(in the rows, 128 means zero)
Each row of numbers stands for one node and depends on some of the facts below. Use the named rows to name the rest.

There are 3 kinds of fact about the nodes: grekladris, grikestir, dribren.
grekladris: refers to; grikestir: points at; dribren: belongs to class
badron {grikestir=tapun, dribren=a}
bege {grikestir=kedis, dribren=b}
beplen {dribren=e}
bikin {grekladris=distazom, dribren=f}
bodoku {dribren=b}
boklik {grekladris=kuvuk, dribren=a}
bopliskik {grikestir=gemik, dribren=c}
bori {grekladris=potri, dribren=g}
bramin {grekladris=tupe, dribren=d}
brega {grekladris=bruplum, dribren=a}
bregre {grekladris=fipa, dribren=b}
briskek {grikestir=stados, dribren=b}
brogu {grekladris=ziskesi, dribren=g}
bronis {grekladris=kluke, dribren=a}
bruplum {grekladris=simibru, dribren=f}
brustu {dribren=e}
brutron {dribren=g}
budom {grikestir=bege, dribren=a}
busti {dribren=g}
dilo {grekladris=plegrir, grikestir=suzos, dribren=e}
distazom {grekladris=nuplil, dribren=e}
dorek {grikestir=distazom, dribren=f}
draflovek {dribren=d}
draklezum {grekladris=viver, dribren=b}
draril {grekladris=boklik, dribren=c}
dridu {grikestir=guzatrir, dribren=d}
dritul {grikestir=vitrek, dribren=f}
drogra {grekladris=grutram, grikestir=vestu, dribren=f}
drostun {grikestir=zaklin, dribren=c}
drovos {grikestir=fludrozo, dribren=b}
druklifle {grekladris=siklo, grikestir=zare, dribren=d}
druplugru {grekladris=tusti, dribren=b}
drupo {dribren=d}
dufluk {grikestir=bopliskik, dribren=g}
febras {grikestir=bruplum, dribren=a}
femer {grekladris=draklezum, grikestir=kuvuk, dribren=d}
fipa {grikestir=beplen, dribren=d}
fleklu {grekladris=bramin, grikestir=letri, dribren=c}
flesketir {grekladris=fleklu, grikestir=klisko, dribren=a}
flibas {dribren=e}
flibi {dribren=d}
flike {grikestir=sukle, dribren=b}
floba {grekladris=klidoflen, dribren=c}
flokobi {grekladris=suzos, grikestir=zotak, dribren=f}
flomar {grekladris=gemik, grikestir=skikimok, dribren=f}
flonenas {dribren=d}
fludrimim {grekladris=sigu, dribren=a}
fludrozo {grikestir=sadar, dribren=e}
fluflu {grekladris=kufi, grikestir=kero, dribren=e}
flugre {grekladris=skiskal, grikestir=ritam, dribren=a}
fofufi {grekladris=goru, dribren=d}
fufla {dribren=g}
fugi {grekladris=poskul, dribren=f}
fupler {grekladris=maskil, dribren=c}
gava {dribren=f}
gemik {grekladris=brega, dribren=c}
gepok {grikestir=vuvir, dribren=g}
goder {grikestir=grutram, dribren=g}
goru {dribren=c}
gotaza {dribren=c}
grabeskar {grikestir=flonenas, dribren=c}
grerak {grekladris=muto, grikestir=tudrafol, dribren=e}
gresas {dribren=a}
grigre {dribren=a}
groge {grikestir=nitrul, dribren=e}
grokom {grekladris=druplugru, grikestir=bronis, dribren=d}
groplik {grikestir=brogu, dribren=d}
gropos {grekladris=zatrer, dribren=d}
groti {grekladris=kiskor, grikestir=fipa, dribren=c}
grurel {grekladris=fugi, grikestir=sigu, dribren=c}
grutram {grekladris=tagras, dribren=e}
guzatrir {grekladris=stastoskan, dribren=c}
kebefus {grekladris=flonenas, dribren=e}
kedis {grekladris=kimom, dribren=b}
kero {dribren=c}
kesegek {grekladris=dritul, dribren=a}
kimom {grekladris=klivoplus, dribren=a}
kiskor {grekladris=flesketir, grikestir=potri, dribren=a}
klaskun {grikestir=tidrir, dribren=c}
klavi {grikestir=klidoflen, dribren=f}
klegras {dribren=a}
kleman {dribren=c}
kleskalum {grikestir=kluke, dribren=d}
klidoflen {grekladris=bregre, dribren=c}
klisko {grekladris=kleskalum, dribren=e}
klivoplus {grekladris=plebraklo, grikestir=vefo, dribren=d}
klizur {grikestir=plofik, dribren=e}
klobe {grekladris=pibadem, dribren=b}
klodras {grikestir=groti, dribren=a}
kluke {grekladris=plugu, grikestir=grigre, dribren=f}
klutefles {grikestir=medi, dribren=c}
kufi {grekladris=plirik, grikestir=sizegas, dribren=c}
kuvuk {grikestir=skesim, dribren=b}
lafon {grikestir=plirik, dribren=g}
lapur {grekladris=gropos, grikestir=goder, dribren=a}
lasa {grekladris=vuvir, grikestir=boklik, dribren=g}
letri {dribren=d}
losin {grikestir=vuflem, dribren=a}
lotruk {grikestir=plasen, dribren=d}
madra {grikestir=drovos, dribren=d}
maskil {dribren=e}
medi {grikestir=tupe, dribren=a}
meklom {grekladris=skene, dribren=c}
muskanol {grikestir=plitron, dribren=e}
muto {grikestir=drupo, dribren=c}
nata {dribren=e}
nenal {grekladris=rodo, grikestir=veskal, dribren=c}
nisapo {grekladris=skagrun, dribren=f}
nitrul {grikestir=muskanol, dribren=c}
noda {grikestir=femer, dribren=f}
nuplil {grikestir=plugu, dribren=d}
pabodrus {grikestir=brustu, dribren=a}
peplor {grikestir=zegra, dribren=a}
pibadem {dribren=g}
pizogral {grikestir=flike, dribren=f}
plasen {grekladris=skekim, grikestir=meklom, dribren=f}
plebraklo {grekladris=sudak, dribren=e}
plegrir {grekladris=drogra, grikestir=grokom, dribren=f}
plevu {grikestir=pibadem, dribren=a}
plirik {grekladris=fludrimim, dribren=f}
plitron {grekladris=tapun, grikestir=stuge, dribren=d}
plival {dribren=e}
plofik {grekladris=tabra, dribren=c}
plugu {grekladris=stifu, grikestir=sudak, dribren=a}
plukles {grekladris=kebefus, grikestir=tabra, dribren=d}
porik {grikestir=druklifle, dribren=c}
poskul {grekladris=meklom, grikestir=kleman, dribren=f}
potri {dribren=e}
pudre {dribren=f}
pupel {grekladris=klegras, grikestir=fufla, dribren=c}
radol {grikestir=gepok, dribren=c}
ragen {grekladris=bori, dribren=d}
ritam {grikestir=skene, dribren=b}
rodo {grekladris=bronis, dribren=d}
ruboplom {grikestir=pabodrus, dribren=g}
rudan {grekladris=tasok, dribren=a}
sadar {grikestir=flibi, dribren=a}
sefik {grekladris=zaklin, grikestir=peplor, dribren=a}
sigu {grekladris=veros, grikestir=klaskun, dribren=a}
siklo {grekladris=groti, dribren=d}
simibru {grekladris=vestu, grikestir=skiskal, dribren=a}
sizegas {dribren=b}
skagrun {grekladris=klobe, grikestir=skiflel, dribren=f}
skekim {grekladris=grerak, dribren=c}
skene {grekladris=tiklu, grikestir=muto, dribren=a}
skesim {dribren=c}
skibo {grekladris=guzatrir, grikestir=grurel, dribren=a}
skiflel {grikestir=bodoku, dribren=f}
skikimok {grikestir=flibas, dribren=a}
skiskal {grekladris=drostun, grikestir=dritul, dribren=b}
sodrum {grikestir=brega, dribren=b}
stados {dribren=g}
stanen {grekladris=flomar, grikestir=groplik, dribren=c}
stastoskan {dribren=d}
stifu {grekladris=vedruk, grikestir=pudre, dribren=e}
stino {dribren=b}
stuge {grikestir=fugi, dribren=a}
sudak {grikestir=brutron, dribren=d}
sukle {dribren=c}
suzos {grekladris=vasozo, dribren=b}
tabra {grekladris=stanen, dribren=d}
tagras {grekladris=nenal, dribren=a}
tapun {dribren=c}
tasok {grekladris=lapur, dribren=f}
tebre {grekladris=dilo, dribren=g}
tegros {grikestir=zasik, dribren=a}
tidrir {dribren=e}
tiklu {grekladris=trilos, dribren=e}
toskal {grekladris=fupler, dribren=a}
trilos {grekladris=plofik, grikestir=klizur, dribren=a}
tudrafol {grikestir=klivoplus, dribren=c}
tupe {grekladris=tebre, grikestir=kleskalum, dribren=a}
tusti {dribren=e}
vasozo {grekladris=kedis, dribren=g}
vedruk {dribren=e}
vefo {grikestir=plival, dribren=b}
vekan {grikestir=porik, dribren=d}
veros {grekladris=druklifle, grikestir=febras, dribren=d}
veskal {grikestir=flomar, dribren=c}
vesko {grikestir=skagrun, dribren=a}
vestu {grekladris=grokom, grikestir=bikin, dribren=b}
vetranen {grikestir=veros, dribren=c}
viflom {grekladris=flugre, dribren=e}
vitrek {grikestir=stastoskan, dribren=c}
viver {grekladris=budom, grikestir=grerak, dribren=a}
vuflem {grekladris=tudrafol, dribren=a}
vuvir {grekladris=zozon, dribren=e}
zaklin {grekladris=pupel, dribren=g}
zare {grikestir=drogra, dribren=c}
zasik {dribren=c}
zatrer {grikestir=lapur, dribren=c}
zefu {grikestir=flokobi, dribren=d}
zegra {dribren=g}
ziskesi {dribren=a}
zotak {dribren=g}
zozon {grekladris=femer, dribren=f}
zuski {grikestir=trilos, dribren=f}

Known rows:
[106 121 123 135 125 168 126 129 140 116 109 126 133 140 103 145 107 144
 140 111 102 130 139 135 151 122 115 105 122 129 160 147 125 112 147 132] : brutron
[131 133 126 127 146 132 114 127 146 126 123 127 141 123 126 125 121 134
 141 142 141 102 128 115 122 124 140 130 122 134 125 133 116 135 128 129] : ritam
[198 107 158 118 106 119  68 121 122 142 100 136  94 100 159 128 132  87
  52 103  98 162 132 116 108 110 111 103 146 167 124 108 100 124 106 163] : klutefles
[136 119 133 139 148 133 127 133 145 147 114 124 134 125 112 129 112 137
 140 128 119 124 130 124 147 141 130 145 120 122 133 131 137 134 138 117] : beplen
[109 117 126 140 126 165 126 126 140 119 110 119 132 139 109 147 109 151
 138 107 104 129 136 135 156 125 112  99 123 135 160 144 124 114 148 136] : pibadem
[153 113 114 156 104  75 119 148 132 118 152 144 154 119 123 129 176 100
 152 116 122 136  99 158  86 105 155 113 111 189 117 137 146 145 137 105] : stifu
[107 107 135 139 142 137 132 117 124 144 114 129 126 136 115 126 120 150
 141 121 146 147 119 130 143 142 118 146 128 118 129 121 154 117 144 120] : vuflem
[137 128 130 136 145 131 118 124 141 132 124 120 135 126 129 129 125 139
 135 136 139 103 124 115 128 126 135 126 127 135 126 130 116 136 126 133] : kuvuk
[107 105 136 140 142 136 131 116 125 144 115 127 128 135 115 126 120 152
 142 120 146 147 117 130 144 143 119 145 128 121 130 121 154 117 145 120] : boklik
[167  56 167 169 121 136  73 109 104 172  56 139 101 125 112 136 130 127
  66  93 121 189 111 123 124 111 105 143 151 121 114  96 148  99 141 140] : grigre
[119 125  86 126 107 131 134 149 120 159 101 121 134 120  93 110  90 139
  83 189  97  94  98 139 134 116 184 204 116  89 125 130 118 155 107 116] : bruplum
[140 131 137 140 161 119 120 131 140 142 122 118 145 120 128 119 127 133
 121 142 136 104 124 115 128 126 151 137 114 126 110 127 127 155 123 126] : skiflel
[140 145 128 100 138 137 113 134 158 130 138 127 120 111 135 122 100 120
 146 130 117 126 136 124 144 145 120 121 120 165 149 145 113 136 120 141] : muto
[105 108 135 128 137 123 128 110 119 131 127 126 130 130 136 122 133 148
 130 120 153 144 119 129 131 138 120 133 128 131 123 111 146 120 142 122] : klegras
[ 97 151 163 116 149 133 145 123 116 111 129 150 107 121 115 126 120  83
 120 120 167 150 188 125 131 128 112 132 139  39  72 134 152  91 141 117] : fludrimim
[153 145 133 121 135 147 124 139 152 146 126 126 109 122 117 131  96 121
 144 125 104 132 132 127 156 147 117 130 128 146 153 151 121 136 119 141] : kleman
[166  94 113 158 125 145 169 144 111 148 182 120 138 170 144 169 133 146
 108 108 140 112 117 110 178 171 180  83 203 112  94 142 126 164  97 127] : vefo
[164  81 116 162 131 146 175 151 116 165 171 120 137 165 130 168 119 148
 114  98 122 132 122 117 197 187 171 101 195 104 104 141 146 163 110 113] : plival
[ 99 128 119 110 112 141 123 122 124  89 134 126 140 129 144 134 134 130
 115 113 115 125 143 131 122 112 120  81 121 145 144 127 110 118 138 136] : ruboplom
[153 144 133 121 134 146 125 139 152 146 127 126 108 122 117 131  97 121
 144 126 104 133 132 128 155 147 116 131 128 146 153 151 121 135 120 141] : zasik
[130 105 121 175  96  86 129 148 117 120 143 166 144 134  88 137 178  94
 174 105 140 169  92 178  84  98 148 124 121 166 108 153 181 118 153  98] : tagras

Rows to name:
No name comes twice in this set of rows, the named rows included.
[163 145 111 135  90  86 112 166 148 105 168 166 138 111 110 130 160  63
 176 116 110 147 108 171  79 100 152  99 112 215 129 176 139 140 128 119]	nenal
[176  60 159 161 100 138  60 102 103 147  62 140  98 127 131 144 143 120
  63  94 123 170 116 117 105  95 100 117 165 137 119  94 117  88 135 152]	kleskalum
[153 184 148 109 115 110 132 159 139  97 161 165 105 106 116 131 134  30
 137 119 124 143 180 145 106 111 129 101 133 110  90 172 128 116 119 129]	fleklu
[131 142  88  97  85 147 134 152 130 148 119 129 103 117 103 118  74 120
 103 167  77 121 114 145 149 135 147 178 128 121 160 146 107 138 102 133]	meklom
[175 143 151 190 107  62 171 180 111 159 136  97 157 130 131 172 241  99
 196 160  92 154 117 187 110  54 114 144  79 110  74 180 169 129  86 146]	drogra
[105 119 121 113 118 127 119 107 120 102 137 131 132 132 151 127 141 139
 135 126 156 122 127 122 110 123 119 109 138 143 130 113 117 110 135 131]	nuplil
[106 112 121 134 133 156 118 116 139 128 110 134 129 140 107 136 110 154
 166 128 146 128 123 126 138 131 116 135 135 130 147 136 133 102 147 125]	stastoskan
[146 128 140 156 164 130 125 136 144 157 111 115 138 127 111 127 119 141
 129 138 129 108 120 117 142 131 147 147 115 117 117 134 134 153 126 127]	pudre
[104 150 153 122 125 104 140 134 109  93 148 168 120 118 115 125 153  57
 129 116 168 157 174 145  96 108 128 118 134  70  62 141 159  95 143 107]	flesketir
[150 139 131 150 110  80 130 158 130 104 154 162 141 115 108 132 171  59
 147 115 130 141 139 159  83  97 152 112 118 134  85 155 152 128 140 100]	dilo
[146 190 158 106 136 136 136 156 146 107 145 161  95 106 104 132 105  38
 138 122 126 139 199 134 131 124 118 114 135  75  90 177 129 108 122 132]	groti
[126 135  99 119  71 109 175 153  88 162 112  71 133 132 158 151 173 156
 123 214  74 118 112 161 141  78 112 195 102  69 120 135 111 119  60 162]	vestu
[117 112 124 142 125 152 126 116 128 130 112 131 122 144 110 139 119 150
 154 122 140 131 121 127 138 130 113 133 142 121 144 132 132 103 142 128]	letri
[ 90 113 136 118 116 129 118 104 144  95 139  97 121 111 154 143 125 146
 112 109 139 106 145 144 157 120 112  65 120 162 132 130 102 113 151 147]	lasa
[122 129  92 118  97 129 130 136 116 134 118 124 127 126 118 119 111 134
  96 172 112  95 108 134 121 113 161 167 131 109 130 124 104 139 109 126]	druplugru

Now the same nodes, written a new way:
Known rows:
[ 99 128 123 130 110 164 150  83 141 131 134 126 105 126 121 111  82 162
 142 178 138 100 120 161  93 100 139 118] : dilo
[118 111 130 143 112 122 109 139  93 152 102 147 122 127 134 119 125 145
 128 156 126 166 128 146 144 138 126 155] : klutefles
[ 88  95 138 151 122 152 153 131 154 137 114 111 100 131 151 130 100 131
 126 139 135 119 137 156 128 132 129 136] : stifu
[138 116 126 120  92 115 116 149 112  98  94 129 124 124 143 134 122 135
 164 133 116 114 159 112 138 138 132 137] : nata
[134 168 119 117 124 168 131  74 114  46 148 156 135 137  97  85 100 162
 142 140 154 125 133 148 135 139 130  94] : bramin
[134 107 115 133 133 112 117 141 116 136 113 133 122 123 143 129 125 137
 114 141 138 145 115 117 142 121 149 134] : tegros
[126 139 153 145 134 158 145 114 114   4 130 156 126 149 132  97 130 136
 121 121 157 168 146 143 159 155 131 100] : siklo
[130 105 117 123 128 104 130 141 121 142 129 111 136 130 150 125 139 130
 113 142 151 140 116 101 134 119 175 138] : sodrum
[ 68 121 118 126 133  88 134 138 109 141  92 157 129  98 119 125 158 158
 126 131  98 158 113 148 133 129 120 142] : nitrul
[110 112 154 129 126 156 139 123 129  80 131 110 133 149 128 124 114 127
 144 106 131 118 152 142 155 168 115 124] : zozon
[140 120 122 119  94 118 117 149 111 101  95 127 129 123 139 134 124 137
 168 138 115 112 156 108 138 135 131 135] : tusti
[122 105 132 129 130 112 118 144  98 145 113 138 133 122 139 129 115 138
 124 143 135 155 110 130 143 131 140 134] : skiflel
[ 86 105 153 152 116 170 103  94 148 175 152 123 102 166 160 105 110 126
  95 113 137 128 148 174 135 158 119 179] : kluke
[148 137 109 112 120 116  99 141 106  93 112 155 138 121 124 113 110 137
 137 103 147 141 146 120 170 166 130 121] : drupo
[ 97 104 147 148 147 159 152 121 130 126 132 118 129 139 133 127 109 133
 120 143 143 144 113 155 144 139 125 122] : skagrun
[133 117 130 114  98 112 109 144  89 102  98 137 130 123 117 124 117 142
 159 126 120 135 155 132 153 159 119 137] : goru
[107 103 133 152 153 158 152 119 148 121 131 114 119 139 137 129 117 130
 109 142 151 135 118 142 144 130 134 121] : lapur
[130 126  96 134 137 122 105 147 108 127 112 146 126 113 136 108 105 144
 102 131 138 171 101 135 162 148 145 132] : vekan
[115 119 141 123 121 161 130 123 123  73 132 101 133 142 122 122 108 134
 144 119 118 118 139 141 152 167 125 127] : bikin
[121 103 124 139 113 115 129 152 116 143  94 135 116 116 153 137 118 137
 138 161 129 142 125 124 129 115 143 137] : klizur
[132 117 131 114  98 113 109 144  90 101  98 137 130 124 117 124 117 143
 159 126 121 135 155 131 153 159 118 137] : kleman

Rows to name:
No name comes twice in this set of rows, the named rows included.
[116 101 146 137 131 151 139 129 151  73 127 104 117 150 140 129 122 117
 126  94 141 113 163 132 159 164 124 127]	kimom
[117 121 148 152 144 158 160  97 120  58 137 137 117 145 136 110 132 147
 109 173 153 158 110 141 120 101 152 104]	kiskor
[127 139 120 130 133 157 126 119 132  76 128 136 134 137 118 106 109 135
 133 102 148 130 147 140 170 172 116 114]	fofufi
[110 106 146 140 108 155 148 136 145  79 110 108 115 141 144 132 117 124
 156 121 125 107 169 136 143 152 118 130]	plebraklo
[111  98 124 167 170 170 156 146 159 143 119  96 140 141 137 146 133 116
 118 137 140 137 118 128 173 148 115 128]	trilos
[130 133 103 150 166 185 153 112 142 140 132 106 160 135 105 136 127 141
 142 180 138 122 100 120 150 120 119 109]	simibru
[100 119 123 164 144 176 137 142 118  12 128 110  99 132 149  95 106 144
  71 155 122 209  80 165 162 159 169 125]	druklifle
[117 106 143 123 126 147 151 124 154  78 146  84 135 156 139 123 136 115
 131 104 152 104 159 115 149 157 151 128]	suzos
[163  99 132 172 113  92 174 149  71 160  86 115 112 126 121  56 103 153
 126 117 112 155 107 134 129 123 100 134]	tudrafol
[113 100 148 126 126 144 152 130 157  77 143  82 131 157 146 127 137 111
 126  96 153 107 163 117 153 162 150 131]	kedis
[134 112 126 118  91 112 114 150 116 103  96 127 120 123 145 133 117 134
 161 126 118 111 162 114 137 140 133 139]	vedruk
[115 116 134 146 134 176 146 146 131 106 106  98 153 141 104 139 129 125
 171 127 116 123 157 138 182 185  83 129]	plofik
[ 92  96 147 150 140 157 153 132 124 132 114 128 121 130 120 137 102 134
 134 158 152 154 128 168 153 148 115 120]	grurel
[148 147 102 133 149 188 141 113 140 100 130  94 172 143  94 135 137 137
 171 151 120  93 133 103 162 145 105 111]	brega

The same nodes again, as new rows of numbers:
Some nodes and their rows:
[124 148 139 113 206 118 114 115 178 164 152 109 117 119 150 121 129 113
 122 166 142 149 119 126 115 116 115 118 123 174 125 203 145 116] : flomar
[116 117 121 138 110 215 141 106 135 187 121 138 116 120 120 134 138 128
 122 109 121 183 115 114 147 177 186 190 124 168 123 172 124 126] : siklo
[135 133 125 124 117 118 119 115 117 116 123 127 127 119 124 122 120 115
 125 116 122 132 128 117 112 115 117 121 125 120 125 109 128 132] : tapun
[114 117 125 143 112 169 118 107 117 185 121 125 116 121 118 123 118 184
 123 106 124 174 117 117 156 154 136 145 122 146 127 167 123 140] : bramin
[117 122 124 123 136 122 136 128 120 117 121 128 137 119 119 131 132 115
 126 120 130 115 131 120 127 122 137 122 123 118 127 117 125 117] : gresas
[121 122 124 124 117 127 119 114 118 116 124 122 126 119 120 123 127 127
 126 121 121 129 124 119 113 116 117 126 125 123 126 109 128 123] : beplen
[117 127 124 124 126 119 144 138 127 117 122 121 146 119 119 127 130 114
 127 124 138 114 124 132 138 137 138 122 121 117 125 132 124 116] : klodras
[110 112 179 123 113 192 114 178 112 113 121 167 131 152 172 122 142 130
 125 219 120 115 179 170 108 115 139 152 197 144 124 126 125 191] : kedis
[119 123 122 148 111 149 164 111 124 152 138 136 125 120 141 124 138 110
 123 111 122 150 118 115 117 175 177 174 125 145 121 155 125 117] : kufi
[119 122 121 140 112 160 159 111 133 150 137 134 125 120 130 128 144 112
 123 112 122 143 119 117 133 174 176 179 124 144 123 156 125 115] : fluflu
[113 121 132 160 116 117 116 110 113 169 122 117 129 121 116 118 116 187
 125 104 160 144 119 120 152 150 116 121 121 118 131 163 120 134] : dilo
[118 121 125 123 117 141 120 113 135 117 122 122 117 128 120 138 124 143
 126 135 120 133 124 120 119 115 119 120 123 132 127 109 129 141] : bodoku
[111 119 124 141 114 169 157 107 116 183 122 132 124 119 117 123 122 116
 123 106 156 150 118 114 148 182 183 158 123 126 124 183 121 117] : flesketir
[127 124 124 125 115 119 121 132 118 117 126 127 133 120 120 124 127 120
 126 124 121 118 123 125 122 125 120 129 124 118 126 110 127 120] : kebefus
[114 115 155 124 112 172 114 178 114 113 122 149 142 139 156 122 138 143
 124 202 120 115 152 187 111 122 126 163 167 142 124 135 125 173] : sudak
[140 135 125 125 115 119 121 117 117 116 123 131 127 118 125 123 123 115
 125 119 122 129 131 118 112 115 117 122 125 118 125 108 128 132] : klidoflen
[119 122 123 124 116 128 119 114 118 116 131 117 127 118 119 124 124 127
 125 123 121 128 125 119 113 116 116 127 124 123 127 109 128 125] : flibas
[122 121 124 126 114 123 120 137 141 120 122 117 136 130 122 128 126 144
 126 136 121 121 122 159 154 134 118 134 121 132 126 137 126 130] : lotruk
[130 133 125 124 117 119 119 114 117 116 125 123 126 118 123 123 121 114
 124 115 122 134 126 117 111 116 117 121 125 123 126 109 128 132] : skesim
[125 123 124 125 127 118 120 115 117 118 151 123 116 133 134 122 121 118
 125 115 120 128 128 118 111 118 117 120 147 126 128 110 131 118] : stados
[169 121 152 120 223 117 117 114 132 162 119 122 115 120 162 124 204 115
 121 147 119 132 115 119 113 117 132 115 153 139 144 130 128 128] : fugi

Which node is each row?
No name comes twice in this set of rows, the named rows included.
[113 120 127 155 116 118 118 108 113 184 147 117 116 148 119 119 116 172
 125 104 134 156 120 116 115 149 117 120 129 124 132 157 123 129]	tebre
[149 125 125 112 196 146 111 115 176 158 123 111 116 116 137 122 144 130
 121 170 128 160 118 143 139 114 116 120 123 182 128 189 150 115]	tabra
[128 140 132 119 170 118 118 135 163 160 143 113 116 130 153 121 127 113
 123 153 135 133 120 136 130 127 118 119 122 155 124 189 128 116]	poskul
[148 152 127 116 182 119 114 115 137 135 133 112 117 115 141 121 133 112
 122 143 139 150 120 118 112 115 116 121 128 156 125 156 141 116]	meklom
[139 122 125 117 155 132 114 128 165 143 123 113 121 118 130 122 136 134
 124 160 123 142 119 155 148 115 116 121 122 162 126 172 134 117]	grokom
[115 119 122 152 134 170 126 111 113 221 118 156 116 115 117 119 117 161
 135 104 185 156 164 113 196 187 116 119 133 144 126 165 118 139]	tupe
[112 116 167 125 114 144 115 196 110 115 157 161 124 165 187 119 132 114
 124 196 120 113 173 159 106 133 136 153 219 136 124 138 123 162]	vasozo

